Here is a tiny trained network, its code and every weight. The questions are about switching its units off for an input and a class, where a switched-off unit gives its printed mean instead of its output.

import numpy as np


def w(rows, s, z=0):
    codes = np.array(rows[::2]) - 128.0
    scale = np.full(codes.shape[1], s)
    scale[-1] = z or s
    return codes * scale


def f(y):
    return np.maximum(y, 0)


def log_softmax(a):
    a = a - a.max(-1, keepdims=True)
    return a - np.log(np.exp(a).sum(-1, keepdims=True))


def net(x, mask):
    res = np.array(x, float).reshape(1, 7) / 4 @ E
    y = f(res @ A[0][:, :-1].T + A[0][:, -1])
    res = res + np.where(mask, y, B[0][:, -1]) @ B[0][:, :-1]
    return log_softmax(res[-1] @ U[:, :-1].T + U[:, -1])


A, B = {}, {}
E = w([
[184,97,136,198,129,123,129,76,162],'x0',
[103,99,120,104,111,113,126,97,105],'x1',
[126,183,133,143,26,158,135,180,172],'x2',
[87,222,132,124,98,53,177,12,139],'x3',
[91,125,136,194,194,16,158,91,206],'x4',
[115,126,119,50,136,127,132,143,200],'x5',
[160,177,128,85,118,97,135,123,96],'x6',
],0.011)
A[0] = w([
[125,131,110,134,123,158,123,148,145,33],'neuron 0',
[176,77,129,146,104,114,125,109,201,102],'neuron 1',
[100,96,125,107,179,87,130,27,74,132],'neuron 2',
[154,94,124,128,120,105,125,118,168,10],'neuron 3',
[122,153,131,186,60,99,135,79,133,124],'neuron 4',
[118,110,138,143,120,94,133,145,160,61],'neuron 5',
[73,170,130,125,138,84,130,163,123,151],'neuron 6',
[132,157,126,174,76,91,134,114,131,87],'neuron 7',
[137,70,128,109,49,221,121,115,152,103],'neuron 8',
[149,165,136,140,141,190,131,68,120,108],'neuron 9',
[109,160,126,1,105,98,133,112,175,135],'neuron 10',
[151,144,128,96,91,145,127,109,90,79],'neuron 11',
[113,147,124,124,121,122,127,124,121,101],'neuron 12',
[80,139,133,106,127,106,136,153,133,83],'neuron 13',
[144,159,132,154,149,189,133,55,143,76],'neuron 14',
[166,147,128,95,83,109,126,97,40,122],'neuron 15',
[130,153,125,168,55,80,131,92,144,98],'neuron 16',
[107,145,128,92,114,92,137,121,133,49],'neuron 17',
[134,128,117,76,140,105,127,112,138,44],'neuron 18',
],0.03,0.011)
B[0] = w([
[138,120,154,136,154,103,91,104,55,152],'neuron 0',
[116,125,41,115,120,64,154,142,159,195],'neuron 1',
[128,64,243,124,117,56,141,141,155,253],'neuron 2',
[126,157,110,154,139,92,120,160,147,149],'neuron 3',
[149,131,173,130,142,165,109,79,164,223],'neuron 4',
[145,150,89,117,119,81,124,104,93,161],'neuron 5',
[123,112,49,118,119,164,143,148,179,189],'neuron 6',
[110,102,134,103,141,146,147,67,140,192],'neuron 7',
[120,110,164,122,115,254,146,196,130,242],'neuron 8',
[118,133,71,122,130,110,127,107,127,166],'neuron 9',
[128,149,122,136,132,203,121,28,136,246],'neuron 10',
[143,147,87,145,146,65,106,165,94,177],'neuron 11',
[142,102,118,121,101,146,136,151,148,145],'neuron 12',
[141,153,105,147,128,149,129,142,160,162],'neuron 13',
[128,146,92,125,130,118,135,93,146,167],'neuron 14',
[113,148,89,121,117,168,144,136,16,200],'neuron 15',
[131,144,172,147,131,132,103,81,167,215],'neuron 16',
[136,132,177,133,167,173,102,157,169,167],'neuron 17',
[125,121,152,131,105,143,138,103,136,158],'neuron 18',
],0.03,0.029)
U = w([
[181,162,118,148,175,112,47,145,133,80],'0',
[143,112,105,117,118,130,146,78,160,163],'1',
[138,98,80,117,117,74,159,140,160,143],'2',
[139,117,106,113,116,101,142,110,89,2],'3',
[99,249,151,165,89,86,60,149,158,10],'4',
[92,243,149,167,99,92,59,146,158,11],'5',
[139,88,128,111,104,141,147,152,117,154],'6',
[138,142,56,118,114,163,142,133,116,175],'7',
],0.011,0.0073)

Each question gives the input, the list of numbers given to net, and the class t.
The units are the neurons (one row each of A and B). Each row of codes is followed by its name. A weight is (code - 128) times the scale printed after its matrix; where a second scale follows, it is the last column's (A, B and U).
mask holds one flag per neuron, in row order. A switched-off neuron (its flag False) gives its mean, the last column of its row in B, instead of its output. The means were averaged over made-up inputs and are rounded, as every weight is.
A unit's drop is (log p(t) with every unit on - log p(t) with that unit switched off) / (log p(t) with every unit on - log p(t) with every unit switched off).
The circuit of an input: a set's keep is (log p(t) with only the set's units on - log p(t) with every unit switched off) / (log p(t) with every unit on - log p(t) with every unit switched off). Starting from the 12 units with the biggest drops (on a tie, the unit counted first), units are removed one at a time, each time the one whose removal leaves the highest keep (on an exact tie, the one counted first), for as long as the keep stays at least 0.8.
circuit, biggest first: the units of the circuit, biggest drop first
most important unit: the unit with the biggest drop
k most important neurons: the k neurons with the biggest drops, biggest first
drop when u is switched off: that unit's drop, to one decimal
input [2,-6,-8,-3,2,-3,6], class 2: circuit, biggest first	neuron 8; neuron 10
input [5,-2,7,-6,-5,1,1], class 6: circuit, biggest first	neuron 8
input [-5,0,4,-1,-8,-2,-7], class 6: 2 most important neurons	neuron 8; neuron 10
input [-5,5,-5,-2,-3,-6,2], class 3: circuit, biggest first	neuron 8; neuron 15
input [-1,7,-5,2,7,-5,-6], class 2: 3 most important neurons	neuron 2; neuron 10; neuron 8
input [-8,7,-6,-1,8,-2,2], class 2: 2 most important neurons	neuron 8; neuron 2
input [4,5,-1,4,-7,-8,2], class 3: 2 most important neurons	neuron 15; neuron 2
input [-4,4,-5,-3,3,1,1], class 6: 2 most important neurons	neuron 1; neuron 10
input [-2,-4,6,-3,1,-5,0], class 6: 3 most important neurons	neuron 10; neuron 15; neuron 1
input [-5,-7,-7,-8,-8,-1,2], class 7: 3 most important neurons	neuron 2; neuron 15; neuron 11
input [-2,-1,-4,-4,5,-4,7], class 2: 2 most important neurons	neuron 8; neuron 10
input [-8,-8,3,-6,2,-8,-7], class 6: 2 most important neurons	neuron 10; neuron 15
input [-8,1,0,-7,-2,-7,-2], class 6: 3 most important neurons	neuron 10; neuron 6; neuron 1
input [6,3,-4,-7,-7,1,-5], class 6: most important unit	neuron 8
input [8,7,-2,-8,8,2,0], class 2: drop when neuron 5 is switched off	0.0
input [-7,8,7,-1,3,-2,-7], class 7: drop when neuron 2 is switched off	0.8
input [-5,5,4,-6,6,-7,7], class 7: drop when neuron 2 is switched off	1.1
input [-2,7,3,-7,6,-4,4], class 2: drop when neuron 4 is switched off	0.1
